Below are the code and all the weights of a small trained network. Each question names an input and a class and asks about switching units off, where a switched-off unit gives its printed mean instead of its output.

import numpy as np


def w(rows, s, z=0):
    codes = np.array(rows[::2]) - 128.0
    scale = np.full(codes.shape[1], s)
    scale[-1] = z or s
    return codes * scale


def norm(h):
    return h / np.sqrt((h * h).mean(-1, keepdims=True) + 1e-5)


def f(y):
    return np.maximum(y, 0)


def log_softmax(a):
    a = a - a.max(-1, keepdims=True)
    return a - np.log(np.exp(a).sum(-1, keepdims=True))


def net(x, mask):
    res = np.array(x, float).reshape(1, 6) / 4 @ E
    u = 0
    for l in range(2):
        y = f(norm(res) @ A[l][:, :-1].T + A[l][:, -1])
        res = res + np.where(mask[u : u + 8], y, B[l][:, -1]) @ B[l][:, :-1]
        u += 8
    return log_softmax(norm(res)[-1] @ U[:, :-1].T + U[:, -1])


A, B = {}, {}
E = w([
[183,188,187,170,95,208,175,241,87,11,83],'x0',
[129,90,155,94,122,102,116,137,140,92,122],'x1',
[145,134,128,156,75,111,96,125,143,136,180],'x2',
[236,40,52,138,122,203,27,90,127,92,87],'x3',
[126,113,143,123,124,124,117,132,132,118,130],'x4',
[55,199,102,119,122,40,2,23,107,128,19],'x5',
],0.0082)
A[0] = w([
[76,174,127,130,93,124,65,61,120,102,68,154],'0.n1',
[99,169,206,108,139,102,157,156,151,189,155,250],'0.n2',
[79,175,157,174,106,168,78,123,153,52,83,105],'0.n3',
[165,192,124,188,130,143,121,230,111,2,105,97],'0.n4',
[154,143,116,136,163,151,16,102,72,95,109,3],'0.n5',
[165,183,196,177,71,146,122,147,94,79,44,88],'0.n6',
[180,109,150,109,111,163,208,95,113,104,163,131],'0.n7',
[56,248,175,122,103,82,119,105,79,65,133,97],'0.n8',
],0.0091,0.0043)
B[0] = w([
[74,161,168,129,126,205,115,100,226,31,127,223],'0.n1',
[58,148,158,55,50,167,144,101,80,63,130,213],'0.n2',
[203,96,139,108,139,47,177,135,70,250,154,193],'0.n3',
[84,189,170,168,104,144,48,120,150,60,40,250],'0.n4',
[140,116,82,103,78,188,83,51,136,104,146,179],'0.n5',
[193,146,141,74,146,135,209,206,51,167,186,221],'0.n6',
[99,129,72,149,160,116,75,73,182,129,160,184],'0.n7',
[204,96,146,143,164,67,177,185,121,218,117,213],'0.n8',
],0.011)
A[1] = w([
[115,134,136,97,94,113,133,95,93,125,69,59],'1.n1',
[80,119,162,68,77,117,215,138,76,151,165,16],'1.n2',
[173,149,116,104,108,134,93,134,100,139,102,12],'1.n3',
[180,134,119,208,118,133,93,209,75,89,67,77],'1.n4',
[153,94,131,244,169,102,87,212,117,125,90,66],'1.n5',
[32,187,181,128,112,96,152,141,152,137,135,68],'1.n6',
[189,39,29,116,150,139,104,117,138,140,161,192],'1.n7',
[91,98,72,92,89,145,156,123,54,108,177,1],'1.n8',
],0.011,0.0038)
B[1] = w([
[122,157,159,150,60,146,69,174,136,110,178,177],'1.n1',
[114,77,51,243,186,126,83,30,202,119,100,252],'1.n2',
[86,130,159,116,154,194,164,116,85,50,171,167],'1.n3',
[64,112,51,127,119,129,96,58,187,138,180,246],'1.n4',
[63,18,98,126,138,76,131,57,175,167,126,171],'1.n5',
[199,197,174,19,99,205,123,244,45,110,175,254],'1.n6',
[131,122,130,135,162,41,208,207,93,170,117,233],'1.n7',
[151,36,46,180,149,80,100,52,148,157,25,171],'1.n8',
],0.011,0.0079)
U = w([
[41,50,41,195,155,114,79,23,194,109,122,138],'0',
[126,227,207,82,74,207,92,152,54,81,162,36],'1',
[218,122,167,132,206,16,235,219,37,249,120,255],'2',
],0.014,0.0033)

Each question gives the input, the list of numbers given to net, and the class t.
The units are the neurons (one row each of A and B). Each row of codes is followed by its name. A weight is (code - 128) times the scale printed after its matrix; where a second scale follows, it is the last column's (A, B and U).
mask holds one flag per neuron, layer by layer. A switched-off neuron (its flag False) gives its mean, the last column of its row in B, instead of its output. The means were averaged over made-up inputs and are rounded, as every weight is.
A unit's drop is (log p(t) with every unit on - log p(t) with that unit switched off) / (log p(t) with every unit on - log p(t) with every unit switched off).
The circuit of an input: a set's keep is (log p(t) with only the set's units on - log p(t) with every unit switched off) / (log p(t) with every unit on - log p(t) with every unit switched off). Starting from the 12 units with the biggest drops (on a tie, the unit counted first), units are removed one at a time, each time the one whose removal leaves the highest keep (on an exact tie, the one counted first), for as long as the keep stays at least 0.8.
units of the circuit, in order: the units of the circuit, biggest drop first
most important unit: the unit with the biggest drop
top k neurons: the k neurons with the biggest drops, biggest first
k most important neurons of layer l: the k neurons of layer l with the biggest drops, biggest first
drop when u is switched off: that unit's drop, to one decimal
input [4,7,-5,0,8,5], class 2: units of the circuit, in order : [0.n3]
input [-4,-2,-1,-8,-4,-4], class 0: top 4 neurons : [1.n2, 0.n4, 1.n8, 0.n1]
input [-3,-1,-6,-8,-3,-5], class 0: top 4 neurons : [1.n2, 0.n4, 1.n8, 0.n1]
input [-3,4,-1,-4,-3,1], class 1: top 2 neurons : [1.n6, 0.n6]
input [-3,0,-5,-7,0,1], class 1: top 3 neurons : [1.n6, 0.n2, 0.n6]
input [3,4,-6,-8,5,1], class 2: top 2 neurons : [0.n8, 0.n1]
input [0,-6,6,2,2,-7], class 2: top 4 neurons : [0.n1, 0.n4, 1.n7, 1.n2]
input [-7,7,-7,1,-5,-2], class 2: 2 most important neurons of layer 0 : [0.n4, 0.n2]
input [6,-6,4,8,5,-1], class 0: top 2 neurons : [1.n4, 0.n2]
input [8,-3,-3,2,0,0], class 0: 3 most important neurons of layer 1 : [1.n4, 1.n6, 1.n5]
input [-1,1,0,3,3,-2], class 2: top 2 neurons : [0.n4, 1.n7]
input [3,-3,0,-2,7,8], class 2: top 2 neurons : [0.n8, 0.n3]
input [5,2,4,-2,-4,3], class 2: 2 most important neurons of layer 0 : [0.n8, 0.n3]
input [3,-5,6,5,-4,6], class 1: units of the circuit, in order : [1.n2]
input [3,0,-4,-2,5,5], class 2: top 2 neurons : [0.n8, 0.n3]
input [5,3,-8,6,-6,-1], class 0: top 3 neurons : [0.n2, 1.n4, 1.n6]
input [0,3,8,-3,-5,-1], class 0: 2 most important neurons of layer 0 : [0.n4, 0.n1]
input [-2,-2,-5,-3,2,-7], class 0: drop when 0.n4 is switched off : 0.7
input [-5,-3,-5,-2,3,4], class 1: drop when 1.n6 is switched off : 0.0
input [3,-8,7,6,2,6], class 1: most important unit : 1.n2
input [-5,0,2,2,-3,-4], class 2: drop when 1.n7 is switched off : 0.4
input [-1,4,-2,-4,-5,-7], class 0: drop when 0.n4 is switched off : 0.8
input [-8,-4,1,-8,-5,2], class 1: top 2 neurons : [1.n6, 0.n6]
